Here is a tiny trained network, its code and every weight. The questions are about switching its units off for an input and a class, where a switched-off unit gives its printed mean instead of its output.

import numpy as np


def w(rows, s, z=0):
    codes = np.array(rows[::2]) - 128.0
    scale = np.full(codes.shape[1], s)
    scale[-1] = z or s
    return codes * scale


def f(y):
    return y / 2 * (1 + np.tanh(0.7978845608 * (y + 0.044715 * y**3)))


def log_softmax(a):
    a = a - a.max(-1, keepdims=True)
    return a - np.log(np.exp(a).sum(-1, keepdims=True))


def net(x, mask):
    res = np.array(x, float).reshape(1, 5) / 4 @ E
    y = f(res @ A[0][:, :-1].T + A[0][:, -1])
    res = res + np.where(mask, y, B[0][:, -1]) @ B[0][:, :-1]
    return log_softmax(res[-1] @ U[:, :-1].T + U[:, -1])


A, B = {}, {}
E = w([
[173,100,97,156],'x0',
[149,79,248,195],'x1',
[126,128,129,127],'x2',
[163,255,104,198],'x3',
[29,104,73,204],'x4',
],0.0088)
A[0] = w([
[82,76,113,130,102],'n1',
[139,142,152,168,93],'n2',
[134,204,72,132,130],'n3',
[109,132,154,119,142],'n4',
[96,148,79,165,143],'n5',
[116,172,66,125,149],'n6',
[188,136,159,83,212],'n7',
[135,138,125,119,121],'n8',
[179,113,141,128,150],'n9',
[102,69,55,23,200],'n10',
[168,160,139,91,229],'n11',
[190,155,153,76,254],'n12',
[123,98,155,121,120],'n13',
[120,78,183,146,154],'n14',
[135,150,104,123,104],'n15',
[110,78,67,49,191],'n16',
[133,131,115,131,165],'n17',
[104,67,59,28,196],'n18',
[56,121,88,188,154],'n19',
[123,153,121,123,166],'n20',
[35,91,97,211,150],'n21',
[147,69,152,113,130],'n22',
[162,179,99,101,131],'n23',
[129,152,162,162,125],'n24',
[129,139,116,129,165],'n25',
[98,130,104,145,126],'n26',
[68,143,102,160,164],'n27',
[113,80,161,129,121],'n28',
[157,195,213,254,50],'n29',
[122,34,207,137,136],'n30',
[116,87,156,128,114],'n31',
[146,93,109,96,112],'n32',
[124,165,97,125,105],'n33',
[149,226,59,124,119],'n34',
[146,109,159,93,130],'n35',
[145,170,190,210,71],'n36',
[55,81,124,187,133],'n37',
[143,115,138,131,106],'n38',
[125,110,90,118,145],'n39',
[175,172,121,81,162],'n40',
[115,69,159,143,149],'n41',
],0.016,0.0055)
B[0] = w([
[140,173,80,91,170],'n1',
[143,156,141,122,146],'n2',
[124,76,97,209,219],'n3',
[120,122,136,119,140],'n4',
[114,168,142,219,186],'n5',
[132,102,122,221,203],'n6',
[91,64,193,133,215],'n7',
[132,114,124,129,132],'n8',
[109,128,152,117,162],'n9',
[184,191,212,107,250],'n10',
[153,37,139,103,205],'n11',
[150,2,167,80,235],'n12',
[91,129,126,126,154],'n13',
[79,131,97,87,192],'n14',
[127,113,111,146,146],'n15',
[174,174,191,104,223],'n16',
[136,123,135,139,141],'n17',
[179,190,209,98,245],'n18',
[100,223,115,213,209],'n19',
[139,105,130,146,153],'n20',
[160,232,31,103,228],'n21',
[69,123,138,118,179],'n22',
[167,61,98,122,192],'n23',
[140,149,147,110,154],'n24',
[136,117,130,145,145],'n25',
[116,164,123,158,152],'n26',
[120,169,118,201,189],'n27',
[86,134,96,106,171],'n28',
[200,209,229,102,226],'n29',
[23,110,93,113,231],'n30',
[92,131,104,114,161],'n31',
[122,134,145,122,153],'n32',
[124,105,109,164,163],'n33',
[135,28,67,175,245],'n34',
[86,128,169,149,167],'n35',
[174,188,192,98,188],'n36',
[146,186,34,58,200],'n37',
[115,136,130,129,131],'n38',
[141,143,141,146,151],'n39',
[180,55,111,87,202],'n40',
[95,152,88,68,183],'n41',
],0.039,0.012)
U = w([
[157,135,234,90,221],'0',
[191,227,142,127,214],'1',
[159,70,85,132,132],'2',
[103,155,78,213,3],'3',
[2,93,155,93,66],'4',
[65,171,48,99,78],'5',
],0.0081,0.0015)

Each question gives the input, the list of numbers given to net, and the class t.
The units are the neurons (one row each of A and B). Each row of codes is followed by its name. A weight is (code - 128) times the scale printed after its matrix; where a second scale follows, it is the last column's (A, B and U).
mask holds one flag per neuron, in row order. A switched-off neuron (its flag False) gives its mean, the last column of its row in B, instead of its output. The means were averaged over made-up inputs and are rounded, as every weight is.
A unit's drop is (log p(t) with every unit on - log p(t) with that unit switched off) / (log p(t) with every unit on - log p(t) with every unit switched off).
The circuit of an input: a set's keep is (log p(t) with only the set's units on - log p(t) with every unit switched off) / (log p(t) with every unit on - log p(t) with every unit switched off). Starting from the 12 units with the biggest drops (on a tie, the unit counted first), units are removed one at a time, each time the one whose removal leaves the highest keep (on an exact tie, the one counted first), for as long as the keep stays at least 0.8.
units of the circuit, in order: the units of the circuit, biggest drop first
most important unit: the unit with the biggest drop
top k neurons: the k neurons with the biggest drops, biggest first
drop when u is switched off: that unit's drop, to one decimal
input [3,1,-2,0,1], class 5: most important unit : n10
input [0,-7,-4,-2,0], class 0: top 2 neurons : n21, n37
input [3,0,-6,-6,2], class 1: top 3 neurons : n10, n18, n16
input [-2,0,-3,-8,2], class 1: top 2 neurons : n10, n18
input [3,8,8,2,1], class 1: top 2 neurons : n29, n12
input [4,1,5,-6,-3], class 4: top 2 neurons : n30, n29
input [8,-6,6,8,0], class 2: top 2 neurons : n34, n23
input [-4,0,-1,2,0], class 2: top 2 neurons : n10, n18
input [-2,4,-8,0,5], class 5: top 2 neurons : n10, n18
input [0,1,6,-7,2], class 5: top 2 neurons : n30, n29
input [3,6,0,1,7], class 1: top 2 neurons : n29, n36
input [-3,8,-2,2,1], class 1: top 2 neurons : n29, n12
input [7,4,-3,0,-4], class 4: drop when n10 is switched off : 0.1
input [3,-8,-3,1,-1], class 2: units of the circuit, in order : n34
